x = -7.06  -5.32  -7.94   7.72
x[-4] -> -7.06
x[1] -> -5.32

m =
-10.5,-2.4,-13.8,-18.4,-6.5
-9.8,-9.8,-8.3,-5.7,-1.3
-1.6,3.6,-5.2,-10.7,-1.9
-6.2,-10.1,-3.2,1.5,-7.2
0.3,7.7,-5.0,-13.3,-3.7
-5.3,-16.8,2.2,13.6,-5.5
m[0, 0] = -10.5
m[4, 4] = -3.7
m[2, 0] = -1.6
m[0, 4] = -6.5
m[4, 3] = -13.3
m[2, 3] = -10.7
m[0, 2] = -13.8
m[5, 0] = -5.3
m[3, 4] = -7.2
m[2, 2] = -5.2
m[:, 1] = [-2.4, -9.8, 3.6, -10.1, 7.7, -16.8]
m[3] = [-6.2, -10.1, -3.2, 1.5, -7.2]
m[1, 1] = -9.8
m[4, 2] = -5.0
m[3, 0] = -6.2
m[2] = [-1.6, 3.6, -5.2, -10.7, -1.9]
m[4, 0] = 0.3
m[5, 2] = 2.2
m[5] = [-5.3, -16.8, 2.2, 13.6, -5.5]
m[1, 2] = -8.3
m[:, 0] = [-10.5, -9.8, -1.6, -6.2, 0.3, -5.3]

B =
-3.84,0.71,-1.41,-1.05,-1.97,-0.29
-3.38,4.23,2.72,-0.04,-5.21,0.00
-4.35,1.52,-0.02,-0.86,-8.00,0.00
1.10,1.97,-0.49,2.03,4.48,-1.33
1.09,3.26,4.25,1.09,-0.78,-0.10
0.13,0.00,-2.53,0.83,3.35,0.87
-2.96,0.00,-1.96,-1.82,-8.13,-1.97
B[0,0]: -3.84
B[:, 0]: [-3.84, -3.38, -4.35, 1.10, 1.09, 0.13, -2.96]
B[5,0]: 0.13
B[3,0]: 1.10
B[5,4]: 3.35
B[6,1]: 0.00
B[6,4]: -8.13
B[2,3]: -0.86
B[5,1]: 0.00
B[5,5]: 0.87
B[4,3]: 1.09
B[6,3]: -1.82
B[3,1]: 1.97
B[5]: [0.13, 0.00, -2.53, 0.83, 3.35, 0.87]
B[1]: [-3.38, 4.23, 2.72, -0.04, -5.21, 0.00]
B[:, 4]: [-1.97, -5.21, -8.00, 4.48, -0.78, 3.35, -8.13]
B[0,3]: -1.05
B[5,3]: 0.83
B[1,2]: 2.72
B[:, 5]: [-0.29, 0.00, 0.00, -1.33, -0.10, 0.87, -1.97]

a = [-2.53 -0.11  1.45  5.77  5.91  2.63 -4.50 -1.25 -3.93  0.67 -1.75]
a[0]: -2.53
a[8]: -3.93
a[3]: 5.77
a[6]: -4.50
a[7]: -1.25
a[10]: -1.75

M =
[[80.0, 53.8, 28.3, 3.3, 126.1, 126.0, 140.5, 145.2, 94.1, 104.8, 84.3, 42.2, 49.2],
 [103.1, 65.2, 37.9, 24.4, -46.5, 94.1, 123.0, 103.8, 78.6, 112.1, 71.0, 55.8, 56.7],
 [164.5, 47.8, 88.2, 102.6, 188.1, 21.8, 105.2, -5.1, 39.6, 158.0, 40.0, 111.2, 79.4],
 [74.3, 51.6, 85.0, 38.6, -142.6, 125.2, 92.4, 136.6, 117.8, 125.7, 87.0, 43.2, 85.9]]
Rows and columns are counted from 0.
row 0 col 0: 80.0
row 1 col 0: 103.1
row 0 col 12: 49.2
row 2 col 0: 164.5
row 0 col 3: 3.3
row 3 col 8: 117.8
row 0 col 9: 104.8
row 1 col 10: 71.0
row 3 col 4: -142.6
row 0 col 6: 140.5
row 3 col 6: 92.4
row 3 col 12: 85.9
row 3 col 7: 136.6
row 1 col 7: 103.8
row 2 col 12: 79.4
row 2 col 2: 88.2
row 3 col 9: 125.7
row 3 col 5: 125.2
row 1 col 6: 123.0
row 1 col 8: 78.6
row 2 col 5: 21.8
row 1 col 11: 55.8
row 1 col 12: 56.7
row 1 col 3: 24.4
row 2 col 3: 102.6
row 3 col 1: 51.6
row 1 col 1: 65.2
row 2 col 9: 158.0

grid = array([9, 4, 4, 4, 5, 4, 7, 5, 5, 3, 2])
grid[0] = 9
grid[5] = 4
grid[9] = 3
grid[6] = 7
grid[1] = 4

data =
[  79.2  112.3   24.3  200.8  169.0  196.0   43.8  111.9 -162.3  138.3
  -47.1   -5.9   47.4  119.2   80.9]
data[0] => 79.2
data[3] => 200.8
data[12] => 47.4
data[14] => 80.9
data[10] => -47.1
data[6] => 43.8

A =
[[-4.43  0.37 -2.57 -4.47  2.04 -1.46 -1.43  1.78 -4.33 -3.89  4.28  1.10
   3.50  0.28 -4.21]
 [-2.85 -1.28  0.91  3.07 -4.28 -0.65 -2.73  5.13 -3.36  1.13  1.41 -4.41
  -2.27  4.05  2.04]
 [ 1.12  2.65  1.78  1.93 -3.34  3.22  0.01 -1.69  4.91  2.26 -3.98 -2.48
  -0.78 -3.17 -5.05]
 [-6.98 -0.11 -2.50  1.64 -0.50 -2.92  1.90  3.32  5.36  1.90 -1.26 -2.36
   2.33  2.32  1.39]
 [ 3.65 -1.79  3.38 -1.69 -2.94  3.87 -0.80 -3.78  2.68 -0.71 -0.37 -2.32
  -4.88  4.02 -1.70]
 [-2.42 -4.41 -0.39  3.19 -2.80 -0.27 -4.68  5.96 -2.38 -2.08 -2.29  1.75
  -3.25  1.93 -0.94]
 [ 2.85 -0.64  1.63 -1.96 -2.19  4.96 -2.19  2.83 -4.32 -3.04  0.76  1.04
   0.73  6.61 -0.87]
 [-0.13  1.90 -2.13  3.82 -6.96 -3.86 -3.04 -4.86 -1.77 -3.94  0.03 -0.99
   3.00 -3.09  0.88]
 [-1.25 -2.71  0.17 -3.52  5.12  0.89  4.39 -1.00 -5.10 -5.08  1.59  0.64
   0.27 -2.58  2.67]
 [-2.76 -0.90 -1.04 -0.43 -1.57  1.00 -1.40  2.96  2.10 -2.55 -6.30  7.25
   3.11  1.97  2.14]
 [-4.13  2.21 -1.23  3.75 -3.87 -0.29  1.79  3.72  0.50  1.85 -3.21 -4.64
   4.96 -1.16 -1.49]]
A[0,0] = -4.43
A[4,0] = 3.65
A[5] = [-2.42, -4.41, -0.39, 3.19, -2.80, -0.27, -4.68, 5.96, -2.38, -2.08, -2.29, 1.75, -3.25, 1.93, -0.94]
A[7,5] = -3.86
A[8,1] = -2.71
A[10,1] = 2.21
A[10,4] = -3.87
A[6] = [2.85, -0.64, 1.63, -1.96, -2.19, 4.96, -2.19, 2.83, -4.32, -3.04, 0.76, 1.04, 0.73, 6.61, -0.87]
A[4] = [3.65, -1.79, 3.38, -1.69, -2.94, 3.87, -0.80, -3.78, 2.68, -0.71, -0.37, -2.32, -4.88, 4.02, -1.70]
A[:, 3] = [-4.47, 3.07, 1.93, 1.64, -1.69, 3.19, -1.96, 3.82, -3.52, -0.43, 3.75]
A[9,0] = -2.76
A[2,9] = 2.26
A[10,7] = 3.72
A[4,14] = -1.70
A[4,9] = -0.71
A[10,2] = -1.23
A[7,11] = -0.99
A[3,12] = 2.33
A[7] = [-0.13, 1.90, -2.13, 3.82, -6.96, -3.86, -3.04, -4.86, -1.77, -3.94, 0.03, -0.99, 3.00, -3.09, 0.88]
A[2,5] = 3.22
A[2,12] = -0.78
A[5,7] = 5.96
A[:, 10] = [4.28, 1.41, -3.98, -1.26, -0.37, -2.29, 0.76, 0.03, 1.59, -6.30, -3.21]
A[10,6] = 1.79
A[9,10] = -6.30
A[2,1] = 2.65
A[0] = [-4.43, 0.37, -2.57, -4.47, 2.04, -1.46, -1.43, 1.78, -4.33, -3.89, 4.28, 1.10, 3.50, 0.28, -4.21]
A[7,7] = -4.86
A[:, 4] = [2.04, -4.28, -3.34, -0.50, -2.94, -2.80, -2.19, -6.96, 5.12, -1.57, -3.87]
A[10,13] = -1.16
A[8,11] = 0.64
A[7,9] = -3.94
A[4,12] = -4.88
A[6,14] = -0.87
A[9,1] = -0.90
A[1,7] = 5.13
A[1,9] = 1.13
